Below are the code and all the weights of a small trained network. Each question names an input and a class and asks about switching units off, where a switched-off unit gives its printed mean instead of its output.

import numpy as np


def w(rows, s, z=0):
    codes = np.array(rows[::2]) - 128.0
    scale = np.full(codes.shape[1], s)
    scale[-1] = z or s
    return codes * scale


def f(y):
    return y / 2 * (1 + np.tanh(0.7978845608 * (y + 0.044715 * y**3)))


def log_softmax(a):
    a = a - a.max(-1, keepdims=True)
    return a - np.log(np.exp(a).sum(-1, keepdims=True))


def net(x, mask):
    res = np.array(x, float).reshape(1, 5) / 4 @ E
    y = f(res @ A[0][:, :-1].T + A[0][:, -1])
    res = res + np.where(mask, y, B[0][:, -1]) @ B[0][:, :-1]
    return log_softmax(res[-1] @ U[:, :-1].T + U[:, -1])


A, B = {}, {}
E = w([
[31,140,200,187],'x0',
[150,148,144,132],'x1',
[122,124,122,130],'x2',
[147,6,155,205],'x3',
[154,150,147,132],'x4',
],0.014)
A[0] = w([
[231,22,129,204,146],'neuron 1',
[46,206,150,140,151],'neuron 2',
[145,195,224,75,162],'neuron 3',
[226,132,27,16,253],'neuron 4',
[69,9,188,162,188],'neuron 5',
[211,56,41,130,216],'neuron 6',
[225,134,47,60,192],'neuron 7',
[41,220,139,52,239],'neuron 8',
[80,88,254,233,148],'neuron 9',
],0.0097,0.0073)
B[0] = w([
[131,68,205,202,207],'neuron 1',
[97,195,90,184,179],'neuron 2',
[108,151,105,127,171],'neuron 3',
[227,86,100,42,251],'neuron 4',
[116,164,175,96,206],'neuron 5',
[222,38,174,135,206],'neuron 6',
[157,134,126,120,218],'neuron 7',
[87,170,2,114,224],'neuron 8',
[76,178,185,94,205],'neuron 9',
],0.013,0.02)
U = w([
[180,133,56,34,224],'0',
[65,161,244,98,110],'1',
[189,58,192,190,182],'2',
[134,130,117,211,18],'3',
[115,89,91,179,11],'4',
[44,200,59,177,254],'5',
],0.012,0.0042)

Each question gives the input, the list of numbers given to net, and the class t.
The units are the neurons (one row each of A and B). Each row of codes is followed by its name. A weight is (code - 128) times the scale printed after its matrix; where a second scale follows, it is the last column's (A, B and U).
mask holds one flag per neuron, in row order. A switched-off neuron (its flag False) gives its mean, the last column of its row in B, instead of its output. The means were averaged over made-up inputs and are rounded, as every weight is.
A unit's drop is (log p(t) with every unit on - log p(t) with that unit switched off) / (log p(t) with every unit on - log p(t) with every unit switched off).
The circuit of an input: a set's keep is (log p(t) with only the set's units on - log p(t) with every unit switched off) / (log p(t) with every unit on - log p(t) with every unit switched off). Starting from all 9 units, units are removed one at a time, each time the one whose removal leaves the highest keep (on an exact tie, the one counted first), for as long as the keep stays at least 0.8.
units of the circuit, in order: the units of the circuit, biggest drop first
unit that matters most: the unit with the biggest drop
top k neurons: the k neurons with the biggest drops, biggest first
drop when u is switched off: that unit's drop, to one decimal
input [2,8,-6,6,6], class 1: unit that matters most => neuron 9
input [1,5,2,-6,2], class 5: units of the circuit, in order => [neuron 6; neuron 2]
input [4,-7,-3,0,3], class 5: top 3 neurons => [neuron 6; neuron 1; neuron 4]
input [8,3,-7,0,0], class 5: top 3 neurons => [neuron 2; neuron 6; neuron 1]
input [-7,2,-3,1,-1], class 2: top 3 neurons => [neuron 8; neuron 6; neuron 1]
input [-5,-1,3,1,-1], class 2: top 2 neurons => [neuron 8; neuron 6]
input [6,-4,-2,1,5], class 1: top 3 neurons => [neuron 9; neuron 8; neuron 5]
input [1,-5,-2,-6,-6], class 5: drop when neuron 2 is switched off => 0.1
input [1,0,-5,-7,5], class 5: drop when neuron 8 is switched off => 0.1
input [8,-6,3,2,5], class 1: drop when neuron 9 is switched off => 0.3
